Below are the code and all the weights of a small trained network. Each question names an input and a class and asks about switching units off, where a switched-off unit gives its printed mean instead of its output.

import numpy as np


def w(rows, s, z=0):
    codes = np.array(rows[::2]) - 128.0
    scale = np.full(codes.shape[1], s)
    scale[-1] = z or s
    return codes * scale


def f(y):
    return y / 2 * (1 + np.tanh(0.7978845608 * (y + 0.044715 * y**3)))


def log_softmax(a):
    a = a - a.max(-1, keepdims=True)
    return a - np.log(np.exp(a).sum(-1, keepdims=True))


def net(x, mask):
    res = np.array(x, float).reshape(1, 5) / 4 @ E
    y = f(res @ A[0][:, :-1].T + A[0][:, -1])
    res = res + np.where(mask, y, B[0][:, -1]) @ B[0][:, :-1]
    return log_softmax(res[-1] @ U[:, :-1].T + U[:, -1])


A, B = {}, {}
E = w([
[85,106,28,48,126,146,120,57],'x0',
[214,174,75,154,64,234,157,110],'x1',
[72,46,200,147,153,206,250,88],'x2',
[166,133,138,2,111,63,225,184],'x3',
[145,154,98,141,223,217,127,211],'x4',
],0.01)
A[0] = w([
[164,83,102,69,93,92,150,213,10],'N1',
[195,135,238,172,138,128,126,199,215],'N2',
[164,165,103,126,132,187,148,140,118],'N3',
[124,122,143,84,92,141,174,154,181],'N4',
[123,100,65,102,160,133,136,108,100],'N5',
[123,153,106,118,88,112,77,163,23],'N6',
[109,78,159,136,130,162,183,122,43],'N7',
[114,66,148,169,126,149,179,86,107],'N8',
[66,120,99,249,129,138,59,77,2],'N9',
[67,135,85,91,108,140,134,98,22],'N10',
[95,91,129,150,104,50,127,95,64],'N11',
[157,131,78,127,117,89,84,139,9],'N12',
[126,188,131,129,103,104,75,151,62],'N13',
[137,154,92,138,55,161,150,127,121],'N14',
[116,136,137,117,55,92,139,63,90],'N15',
[78,132,118,109,251,115,111,169,196],'N16',
[126,111,88,83,186,170,117,131,93],'N17',
[148,114,144,106,65,118,110,47,40],'N18',
],0.014,0.0018)
B[0] = w([
[51,123,148,42,165,228,142,181,210],'N1',
[217,77,58,48,84,15,104,91,249],'N2',
[110,213,194,130,59,177,95,60,180],'N3',
[58,113,158,105,184,148,109,173,181],'N4',
[213,73,95,92,87,58,124,123,166],'N5',
[137,75,101,184,189,173,159,83,181],'N6',
[168,138,150,158,209,165,144,115,201],'N7',
[161,147,116,152,196,98,152,122,212],'N8',
[67,52,144,27,104,216,131,215,238],'N9',
[135,55,84,113,122,40,168,112,169],'N10',
[105,208,177,201,88,86,79,97,192],'N11',
[162,52,143,216,195,166,170,123,186],'N12',
[90,114,151,119,221,160,159,52,190],'N13',
[85,141,186,139,78,175,179,58,185],'N14',
[139,139,137,143,118,137,36,172,201],'N15',
[93,254,199,135,85,123,86,35,218],'N16',
[224,100,75,99,130,71,5,116,171],'N17',
[174,180,138,146,141,89,35,136,193],'N18',
],0.0082,0.016)
U = w([
[73,74,146,31,107,186,162,236,96],'0',
[157,88,113,195,237,148,209,69,34],'1',
[200,34,57,73,26,47,142,88,100],'2',
[177,220,139,142,66,147,63,134,251],'3',
[67,187,202,132,2,140,170,12,74],'4',
[99,106,77,139,52,120,184,148,226],'5',
],0.0082,0.0025)

Each question gives the input, the list of numbers given to net, and the class t.
The units are the neurons (one row each of A and B). Each row of codes is followed by its name. A weight is (code - 128) times the scale printed after its matrix; where a second scale follows, it is the last column's (A, B and U).
mask holds one flag per neuron, in row order. A switched-off neuron (its flag False) gives its mean, the last column of its row in B, instead of its output. The means were averaged over made-up inputs and are rounded, as every weight is.
A unit's drop is (log p(t) with every unit on - log p(t) with that unit switched off) / (log p(t) with every unit on - log p(t) with every unit switched off).
The circuit of an input: a set's keep is (log p(t) with only the set's units on - log p(t) with every unit switched off) / (log p(t) with every unit on - log p(t) with every unit switched off). Starting from the 12 units with the biggest drops (on a tie, the unit counted first), units are removed one at a time, each time the one whose removal leaves the highest keep (on an exact tie, the one counted first), for as long as the keep stays at least 0.8.
circuit, biggest first: the units of the circuit, biggest drop first
unit that matters most: the unit with the biggest drop
k most important neurons: the k neurons with the biggest drops, biggest first
drop of u: that unit's drop, to one decimal
input [-5,8,-4,1,-7], class 4: 3 most important neurons	N14, N13, N17
input [4,2,2,1,7], class 3: 2 most important neurons	N17, N2
input [0,8,-3,5,-5], class 4: circuit, biggest first	N14
input [-5,3,-5,-4,-2], class 1: circuit, biggest first	N13, N6
input [5,-1,-5,4,-2], class 1: circuit, biggest first	N2, N12
input [8,-7,3,1,4], class 2: 3 most important neurons	N17, N5, N10
input [7,-8,1,4,8], class 3: 3 most important neurons	N16, N17, N2
input [4,5,-2,4,-6], class 3: 4 most important neurons	N18, N15, N2, N9
input [7,-5,6,-4,4], class 2: 3 most important neurons	N17, N5, N10
input [5,-6,2,1,1], class 4: 3 most important neurons	N16, N2, N11
input [6,4,-5,2,3], class 2: 3 most important neurons	N5, N17, N7
input [-1,-5,3,6,-8], class 3: 3 most important neurons	N11, N9, N15
input [5,7,4,-6,3], class 4: 2 most important neurons	N3, N14
input [-5,1,6,3,-2], class 1: unit that matters most	N7
input [2,5,4,6,-8], class 3: circuit, biggest first	N18, N15
input [-5,3,-3,-3,0], class 2: circuit, biggest first	N2, N16
input [1,5,-7,-4,5], class 1: drop of N13	0.1
input [-8,-2,5,-6,7], class 2: drop of N14	0.0
input [0,-3,0,-6,3], class 0: drop of N9	1.3
input [-1,-6,8,5,-1], class 1: unit that matters most	N7
